[[-2.16  3.00 -0.18  0.07 -0.39 -0.45 -2.31  4.01 -4.20 -0.31 -3.42  3.77
  -0.41 -0.50  3.36 -4.06]
 [ 1.19  4.52 -4.52 -1.70 -0.86 -0.41 -1.73 -0.94  1.19  4.64 -3.36 -3.33
  -3.16  2.84 -3.70  1.91]]
|
[[ 1.19  4.52 -4.52 -1.70 -0.86 -0.41 -1.73 -0.94  1.19  4.64 -3.36 -3.33
  -3.16  2.84 -3.70  1.91]
 [-2.16  3.00 -0.18  0.07 -0.39 -0.45 -2.31  4.01 -4.20 -0.31 -3.42  3.77
  -0.41 -0.50  3.36 -4.06]]

[[-1.70  2.60]
 [ 4.75  1.00]
 [ 0.93  0.86]
 [ 1.41 -1.76]
 [ 2.57  0.34]
 [ 3.51  0.25]
 [ 0.52 -0.94]
 [ 3.99  1.04]
 [ 1.76  2.55]
 [ 2.88  1.40]
 [ 2.46  1.68]
 [ 2.06  0.06]]
|
[[ 4.75  1.00]
 [ 3.99  1.04]
 [ 3.51  0.25]
 [ 2.88  1.40]
 [ 2.57  0.34]
 [ 2.46  1.68]
 [ 2.06  0.06]
 [ 1.76  2.55]
 [ 1.41 -1.76]
 [ 0.93  0.86]
 [ 0.52 -0.94]
 [-1.70  2.60]]

[[-1.03  4.21  0.06]
 [ 4.21  0.06  5.97]
 [-1.45 -1.75 -1.03]
 [-1.75 -1.03  4.21]
 [-1.22  1.17 -1.45]
 [-0.44 -1.22  1.17]
 [ 0.06  5.97 -2.10]
 [ 5.97 -2.10 -2.25]
 [ 1.17 -1.45 -1.75]]
|
[[ 5.97 -2.10 -2.25]
 [ 4.21  0.06  5.97]
 [ 1.17 -1.45 -1.75]
 [ 0.06  5.97 -2.10]
 [-0.44 -1.22  1.17]
 [-1.03  4.21  0.06]
 [-1.22  1.17 -1.45]
 [-1.45 -1.75 -1.03]
 [-1.75 -1.03  4.21]]

[[ 2.24 -0.61  1.30  0.48 -0.52  0.15  1.71  0.15 -0.44 -0.05]
 [ 1.94 -0.09  3.83  1.68 -0.44  1.77 -0.29  1.20  0.77  1.49]
 [ 1.27 -0.38  2.42 -1.06  0.56  0.56  2.20  0.71 -0.74 -0.01]
 [-2.87  0.70 -3.06 -3.15  3.39  1.20  6.05 -1.08 -3.03 -1.85]
 [-0.01 -0.01  0.02 -0.01 -0.01  0.01 -0.01  0.02  0.02 -0.02]
 [ 0.64  0.76 -3.73  1.06 -1.38  0.08  0.75 -0.40 -0.51 -1.71]
 [-0.47 -0.05 -1.54  0.24 -0.24 -0.55 -1.10 -0.34  0.06 -0.14]
 [-0.40 -0.23  0.05 -0.41  0.30 -0.31 -0.60  0.07  0.47  0.28]]
|
[[ 2.24 -0.61  1.30  0.48 -0.52  0.15  1.71  0.15 -0.44 -0.05]
 [ 1.94 -0.09  3.83  1.68 -0.44  1.77 -0.29  1.20  0.77  1.49]
 [ 1.27 -0.38  2.42 -1.06  0.56  0.56  2.20  0.71 -0.74 -0.01]
 [ 0.64  0.76 -3.73  1.06 -1.38  0.08  0.75 -0.40 -0.51 -1.71]
 [-0.01 -0.01  0.02 -0.01 -0.01  0.01 -0.01  0.02  0.02 -0.02]
 [-0.40 -0.23  0.05 -0.41  0.30 -0.31 -0.60  0.07  0.47  0.28]
 [-0.47 -0.05 -1.54  0.24 -0.24 -0.55 -1.10 -0.34  0.06 -0.14]
 [-2.87  0.70 -3.06 -3.15  3.39  1.20  6.05 -1.08 -3.03 -1.85]]

[[ 1.74  4.64  3.54]
 [-2.35  0.93  1.56]
 [ 0.94 -0.47 -1.51]
 [ 0.28  0.11 -0.66]]
|
[[ 1.74  4.64  3.54]
 [ 0.94 -0.47 -1.51]
 [ 0.28  0.11 -0.66]
 [-2.35  0.93  1.56]]

[[-0.65 -0.67  0.46 -1.65 -0.38]
 [-1.85  0.48  0.53 -5.01  2.36]
 [ 0.94  1.35 -1.67  3.03  0.67]
 [-1.59  0.96  0.57 -4.47  1.90]]
|
[[ 0.94  1.35 -1.67  3.03  0.67]
 [-0.65 -0.67  0.46 -1.65 -0.38]
 [-1.59  0.96  0.57 -4.47  1.90]
 [-1.85  0.48  0.53 -5.01  2.36]]

[[ 2.86  0.70]
 [ 2.33 -4.98]
 [ 3.76  0.90]]
|
[[ 3.76  0.90]
 [ 2.86  0.70]
 [ 2.33 -4.98]]

[[-1.37 -0.46  2.00 -0.49 -0.09 -2.69  1.18 -0.77 -3.57 -2.44  0.68]
 [ 1.14  0.42  0.99 -0.88 -0.18 -3.17  2.03 -1.58 -4.78 -2.96 -0.73]
 [-2.24 -0.92  1.78 -0.52  0.71 -2.75  1.15 -2.72 -3.04 -1.86 -0.08]]
|
[[ 1.14  0.42  0.99 -0.88 -0.18 -3.17  2.03 -1.58 -4.78 -2.96 -0.73]
 [-1.37 -0.46  2.00 -0.49 -0.09 -2.69  1.18 -0.77 -3.57 -2.44  0.68]
 [-2.24 -0.92  1.78 -0.52  0.71 -2.75  1.15 -2.72 -3.04 -1.86 -0.08]]
